Below are the code and all the weights of a small trained network. Each question names an input and a target symbol and asks about switching units off, where a switched-off unit gives its printed mean instead of its output.

import numpy as np


def w(rows, s, z=0):
    codes = np.array(rows[::2]) - 128.0
    scale = np.full(codes.shape[1], s)
    scale[-1] = z or s
    return codes * scale


def norm(h):
    return h / np.sqrt((h * h).mean(-1, keepdims=True) + 1e-5)


def f(y):
    return np.maximum(y, 0)


def softmax(a):
    e = np.exp(a - a.max(-1, keepdims=True))
    return e / e.sum(-1, keepdims=True)


def log_softmax(a):
    a = a - a.max(-1, keepdims=True)
    return a - np.log(np.exp(a).sum(-1, keepdims=True))


def net(x, mask):
    ids = ['Λβγεητ'.index(c) for c in x.split()]
    T = len(ids)
    res = E[ids] + P[:T]
    u = 0
    for l in range(2):
        r = norm(res)
        for j in range(2):
            rows = slice(4 * j, 4 * j + 4)
            q, k, v = (r @ M[l][rows].T for M in (Q, K, V))
            z = softmax(np.where(np.tri(T) > 0, q @ k.T / 4**0.5, -1e9)) @ v
            o = O[l][rows]
            res = res + np.where(mask[u + j], z, o[:, -1]) @ o[:, :-1]
        u += 2
        y = f(norm(res) @ A[l][:, :-1].T + A[l][:, -1])
        res = res + np.where(mask[u : u + 16], y, B[l][:, -1]) @ B[l][:, :-1]
        u += 16
    return log_softmax(norm(res)[-1] @ U[:, :-1].T + U[:, -1])


Q, K, V, O, A, B = {}, {}, {}, {}, {}, {}
E = w([
[52,141,75,181],'Λ',
[41,89,141,75],'β',
[249,212,80,45],'γ',
[116,148,179,177],'ε',
[196,95,93,150],'η',
[141,165,120,88],'τ',
],0.0018)
P = w([
[129,62,25,105],'0',
[150,146,111,158],'1',
[105,84,196,134],'2',
[106,112,120,92],'3',
[150,152,113,151],'4',
[83,163,110,91],'5',
[118,119,141,96],'6',
[151,155,119,149],'7',
[91,164,120,81],'8',
[124,125,154,96],'9',
[151,156,118,148],'10',
[253,140,208,75],'11',
[131,134,161,95],'12',
[162,157,122,142],'13',
],0.0018)
Q[0] = w([
[191,112,55,117],'L0H0',
[162,136,76,168],'L0H0',
[200,93,88,106],'L0H0',
[172,102,148,100],'L0H0',
[85,126,42,133],'L0H1',
[128,16,156,254],'L0H1',
[137,216,158,9],'L0H1',
[154,186,141,40],'L0H1',
],0.0054)
K[0] = w([
[253,57,88,124],'L0H0',
[203,98,85,183],'L0H0',
[235,89,85,91],'L0H0',
[171,128,109,63],'L0H0',
[35,145,4,123],'L0H1',
[85,1,198,226],'L0H1',
[216,243,134,48],'L0H1',
[221,197,126,31],'L0H1',
],0.0038)
V[0] = w([
[134,145,132,135],'L0H0',
[121,24,131,249],'L0H0',
[148,149,34,92],'L0H0',
[49,87,48,126],'L0H0',
[102,95,185,54],'L0H1',
[123,124,129,122],'L0H1',
[225,118,160,3],'L0H1',
[13,164,113,185],'L0H1',
],0.0015)
O[0] = w([
[142,132,132,129,126],'L0H0',
[21,26,177,64,11],'L0H0',
[89,227,78,110,253],'L0H0',
[110,122,7,41,205],'L0H0',
[93,124,55,170,102],'L0H1',
[124,131,130,135,128],'L0H1',
[7,2,54,112,235],'L0H1',
[254,199,113,145,90],'L0H1',
],0.0013,0.00062)
A[0] = w([
[114,74,253,108,100],'L0N0',
[129,146,150,209,182],'L0N1',
[99,185,81,132,154],'L0N2',
[219,121,139,126,94],'L0N3',
[149,155,165,186,119],'L0N4',
[185,171,92,100,92],'L0N5',
[37,155,137,129,72],'L0N6',
[173,220,101,92,59],'L0N7',
[188,226,154,112,146],'L0N8',
[54,39,128,224,83],'L0N9',
[171,90,101,213,160],'L0N10',
[105,123,210,125,71],'L0N11',
[187,114,75,203,6],'L0N12',
[119,191,31,55,136],'L0N13',
[174,12,165,92,36],'L0N14',
[6,105,103,90,118],'L0N15',
],0.0021,0.0014)
B[0] = w([
[194,169,51,174,151],'L0N0',
[144,107,98,64,165],'L0N1',
[157,106,174,161,200],'L0N2',
[79,72,94,113,152],'L0N3',
[114,111,131,58,146],'L0N4',
[95,114,122,199,174],'L0N5',
[149,47,130,90,153],'L0N6',
[63,116,108,207,181],'L0N7',
[61,83,106,176,204],'L0N8',
[146,150,6,171,141],'L0N9',
[78,181,146,63,155],'L0N10',
[134,162,63,76,139],'L0N11',
[75,62,37,25,136],'L0N12',
[157,114,183,204,251],'L0N13',
[105,138,225,250,136],'L0N14',
[204,48,164,106,187],'L0N15',
],0.0021,0.0022)
Q[1] = w([
[194,185,101,126],'L1H0',
[143,109,50,255],'L1H0',
[70,91,178,90],'L1H0',
[74,66,204,130],'L1H0',
[211,87,222,46],'L1H1',
[77,134,78,227],'L1H1',
[173,123,190,22],'L1H1',
[114,175,3,157],'L1H1',
],0.0043)
K[1] = w([
[41,167,70,175],'L1H0',
[64,128,185,172],'L1H0',
[226,107,136,67],'L1H0',
[253,113,168,98],'L1H0',
[217,83,187,47],'L1H1',
[42,112,52,190],'L1H1',
[200,136,204,65],'L1H1',
[89,206,93,210],'L1H1',
],0.0048)
V[1] = w([
[184,166,247,137],'L1H0',
[160,159,145,143],'L1H0',
[82,199,84,136],'L1H0',
[126,126,125,124],'L1H0',
[186,129,30,103],'L1H1',
[242,134,214,71],'L1H1',
[128,135,36,82],'L1H1',
[71,49,45,164],'L1H1',
],0.0012)
O[1] = w([
[62,190,185,63,19],'L1H0',
[127,148,148,98,109],'L1H0',
[148,64,99,56,126],'L1H0',
[130,125,125,129,129],'L1H0',
[65,162,183,145,194],'L1H1',
[138,147,64,244,24],'L1H1',
[106,114,204,132,170],'L1H1',
[124,182,191,28,253],'L1H1',
],0.0011,0.00074)
A[1] = w([
[96,32,180,139,117],'L1N0',
[131,101,82,183,30],'L1N1',
[85,188,55,148,3],'L1N2',
[169,192,47,21,72],'L1N3',
[58,145,130,192,162],'L1N4',
[59,152,98,4,107],'L1N5',
[120,160,135,167,64],'L1N6',
[180,187,158,133,142],'L1N7',
[72,197,50,141,5],'L1N8',
[165,139,197,36,111],'L1N9',
[105,149,110,22,114],'L1N10',
[25,127,203,128,115],'L1N11',
[119,103,30,135,121],'L1N12',
[39,132,68,103,126],'L1N13',
[187,121,163,162,76],'L1N14',
[123,168,46,172,62],'L1N15',
],0.0022,0.0018)
B[1] = w([
[69,203,131,95,234],'L1N0',
[190,139,193,113,137],'L1N1',
[44,185,106,91,145],'L1N2',
[35,75,138,108,177],'L1N3',
[145,70,123,96,251],'L1N4',
[247,124,110,117,177],'L1N5',
[94,104,137,116,141],'L1N6',
[123,131,146,54,180],'L1N7',
[5,216,90,113,149],'L1N8',
[93,89,80,147,177],'L1N9',
[198,101,97,139,163],'L1N10',
[223,147,156,122,211],'L1N11',
[187,105,141,114,211],'L1N12',
[204,127,102,88,193],'L1N13',
[172,174,75,133,150],'L1N14',
[94,125,212,122,178],'L1N15',
],0.0026,0.0012)
U = w([
[143,39,10,116,103],'Λ',
[56,50,175,70,68],'β',
[54,221,78,117,250],'γ',
[142,199,255,109,81],'ε',
[119,91,165,241,243],'η',
[200,219,66,164,68],'τ',
],0.0083,0.0026)

Each question gives the input, a string of symbols that net reads in full, and the target symbol t.
The units are the heads (4 rows each of Q, K, V and O) and the neurons (one row each of A and B). Each row of codes is followed by its name. A weight is (code - 128) times the scale printed after its matrix; where a second scale follows, it is the last column's (O, A, B and U).
mask holds one flag per unit, layer by layer, with each layer's heads first. A switched-off unit (its flag False) gives its mean, the last column of its rows in O or B, instead of its output. The means were averaged over made-up inputs and are rounded, as every weight is.
A unit's drop is (log p(t) with every unit on - log p(t) with that unit switched off) / (log p(t) with every unit on - log p(t) with every unit switched off).
The circuit of an input: a set's keep is (log p(t) with only the set's units on - log p(t) with every unit switched off) / (log p(t) with every unit on - log p(t) with every unit switched off). Starting from the 12 units with the biggest drops (on a tie, the unit counted first), units are removed one at a time, each time the one whose removal leaves the highest keep (on an exact tie, the one counted first), for as long as the keep stays at least 0.8.
units of the circuit, in order: the units of the circuit, biggest drop first
most important unit: the unit with the biggest drop
top k neurons: the k neurons with the biggest drops, biggest first
k most important neurons of layer l: the k neurons of layer l with the biggest drops, biggest first
which heads matter: for each layer, one digit per head in row order, 1 if its drop is at least 0.15 and else 0, layers parted by /
input Λ γ ε Λ τ Λ, target τ: top 2 neurons => (L1N11, L0N8)
input Λ β ε Λ Λ τ ε ε Λ ε Λ η γ, target Λ: which heads matter => 01 / 10
input η η η η ε Λ τ ε η η τ η η, target ε: most important unit => L0N14
input τ τ η τ, target γ: 2 most important neurons of layer 1 => (L1N0, L1N4)
input ε ε τ τ τ Λ β τ τ Λ τ ε, target τ: units of the circuit, in order => (L1H1, L0N0, L1N14, L0N13)
input τ τ γ γ Λ τ β β β τ β γ Λ, target β: which heads matter => 01 / 01
input η τ τ Λ τ τ τ, target ε: top 2 neurons => (L0N13, L1N11)
input η τ γ, target γ: top 4 neurons => (L0N8, L0N3, L0N7, L1N0)
input ε Λ η Λ, target β: 2 most important neurons of layer 1 => (L1N0, L1N8)
input ε Λ τ Λ ε η Λ Λ τ ε, target γ: which heads matter => 11 / 01
input τ η τ η τ ε ε, target β: which heads matter => 10 / 00
input τ β τ η ε γ τ β Λ ε, target β: which heads matter => 10 / 01
input Λ τ Λ, target Λ: top 2 neurons => (L0N9, L0N13)
input τ τ Λ ε Λ τ Λ τ ε Λ, target ε: which heads matter => 01 / 00
input γ Λ τ Λ τ β η ε τ, target τ: which heads matter => 00 / 00
input γ η Λ ε β τ, target τ: top 3 neurons => (L1N11, L1N5, L0N13)
input ε τ Λ, target Λ: which heads matter => 10 / 00
input τ τ τ τ, target ε: which heads matter => 10 / 10
input τ η η β γ τ Λ Λ Λ τ Λ τ, target Λ: which heads matter => 01 / 00
input Λ τ ε τ γ ε τ γ ε Λ Λ γ Λ, target ε: which heads matter => 01 / 10
input τ β γ Λ Λ Λ γ τ η Λ γ β τ, target γ: which heads matter => 11 / 01
input γ η τ Λ τ τ τ γ τ η, target β: top 2 neurons => (L0N14, L0N3)
input τ γ Λ Λ τ ε τ τ τ ε τ ε, target τ: most important unit => L1H1
input τ Λ τ Λ τ γ ε, target Λ: 2 most important neurons of layer 0 => (L0N13, L0N2)
input Λ τ γ τ Λ β η ε Λ η ε τ η, target γ: top 2 neurons => (L1N0, L0N13)
input τ τ η η Λ τ τ Λ τ η, target γ: top 3 neurons => (L1N0, L0N10, L0N14)
input Λ Λ τ Λ τ Λ β Λ τ γ, target Λ: top 2 neurons => (L1N3, L1N0)
